M = | -10 |  36 |  45 | -17 |  31 | -23 | -76 |
M[0]	-10
M[5]	-23
M[1]	36
M[2]	45

X =
 72  -43  -22   29
-45   44    2   39
 28   22  -63  -16
  8    2   71   49
-29   21  -56  -88
X[0,0] => 72
X[:, 1] => [-43, 44, 22, 2, 21]
X[1,0] => -45
X[:, 2] => [-22, 2, -63, 71, -56]
X[1,1] => 44
X[4,3] => -88
X[:, 0] => [72, -45, 28, 8, -29]

data =
[[5333 4907 3613 4184 4499 4649 4113]
 [5255 4797 3677 4214 4490 4741 4017]
 [5309 5037 3569 4110 4285 4404 4223]
 [5167 5042 3642 4109 4644 4722 4043]
 [5071 5758 3889 4631 4214 4634 3988]
 [4641 5542 3811 3721 4424 4846 4020]
 [4839 5104 3893 4103 3420 4401 3934]
 [4029 4729 4743 4050 4197 5395 3452]
 [4620 4650 4915 3716 5005 4285 3814]
 [4482 4279 4708 3617 4307 3387 3486]
 [3062 4572 6389 5144 3675 4259 8299]
 [4932 3694 4975 4904 3309 4232 4133]
 [3946 3392 4010 3411 3780 4583 4921]]
Indices start at 0.
row 0 col 0 -> 5333
row 1 col 6 -> 4017
row 1 col 0 -> 5255
row 6 col 2 -> 3893
row 9 col 3 -> 3617
row 0 col 5 -> 4649
row 7 col 4 -> 4197
row 5 col 6 -> 4020
row 10 col 4 -> 3675
row 12 col 2 -> 4010
row 3 col 3 -> 4109
row 9 col 0 -> 4482
row 2 col 2 -> 3569
row 7 col 3 -> 4050
row 2 col 4 -> 4285
row 8 col 1 -> 4650
row 9 col 6 -> 3486
row 12 col 5 -> 4583
row 5 col 2 -> 3811
row 11 col 1 -> 3694
row 2 col 5 -> 4404
row 6 col 6 -> 3934
row 11 col 0 -> 4932
row 4 col 6 -> 3988
row 8 col 4 -> 5005
row 1 col 2 -> 3677
row 7 col 6 -> 3452
row 4 col 5 -> 4634
row 3 col 2 -> 3642
row 6 col 3 -> 4103
row 9 col 2 -> 4708
row 2 col 3 -> 4110
row 2 col 1 -> 5037

arr =
[  5.16  -1.65  11.98  -1.71   4.21  -0.61  -5.66  -1.84  -1.14  -1.87
  -1.85  -2.49   6.87   9.34 -12.66  -1.87]
arr[0]: 5.16
arr[11]: -2.49
arr[3]: -1.71
arr[14]: -12.66
arr[4]: 4.21
arr[5]: -0.61
arr[15]: -1.87
arr[12]: 6.87
arr[1]: -1.65
arr[13]: 9.34

A =
[[ -88.5 -167.4   15.7  -88.5]
 [  45.5  -79.2    0.6  -13.6]
 [ -27.6   65.8  -69.8   41.7]
 [ -74.7  -71.0  -21.6   -9.0]
 [  83.1  -16.7  -23.1  -49.8]
 [ -33.0  -37.5  -58.4  -23.2]
 [  55.7  160.0  -26.3  129.7]
 [  -8.5  -32.9  -56.7  -94.6]
 [ -23.7  -89.4  -51.1  106.1]
 [ -64.6  -33.3    9.8 -114.9]
 [  52.3 -119.3   -9.1  -69.0]
 [  38.9   92.0  -36.7  -31.0]
 [  46.5 -169.9   -1.8 -146.9]
 [  18.4   51.6  -45.7  108.4]]
A[0][0] -> -88.5
A[0][2] -> 15.7
A[1][0] -> 45.5
A[8][0] -> -23.7
A[13][2] -> -45.7
A[4][1] -> -16.7
A[9][1] -> -33.3
A[8][1] -> -89.4
A[7][3] -> -94.6
A[3][1] -> -71.0
A[4][2] -> -23.1
A[1][1] -> -79.2
A[:, 3] -> [-88.5, -13.6, 41.7, -9.0, -49.8, -23.2, 129.7, -94.6, 106.1, -114.9, -69.0, -31.0, -146.9, 108.4]
A[0] -> [-88.5, -167.4, 15.7, -88.5]
A[:, 0] -> [-88.5, 45.5, -27.6, -74.7, 83.1, -33.0, 55.7, -8.5, -23.7, -64.6, 52.3, 38.9, 46.5, 18.4]
A[13][0] -> 18.4
A[3] -> [-74.7, -71.0, -21.6, -9.0]
A[8][3] -> 106.1
A[12][0] -> 46.5
A[:, 2] -> [15.7, 0.6, -69.8, -21.6, -23.1, -58.4, -26.3, -56.7, -51.1, 9.8, -9.1, -36.7, -1.8, -45.7]
A[0][3] -> -88.5
A[9][2] -> 9.8
A[9][3] -> -114.9
A[10] -> [52.3, -119.3, -9.1, -69.0]
A[4][0] -> 83.1
A[1][2] -> 0.6
A[7] -> [-8.5, -32.9, -56.7, -94.6]
A[8] -> [-23.7, -89.4, -51.1, 106.1]
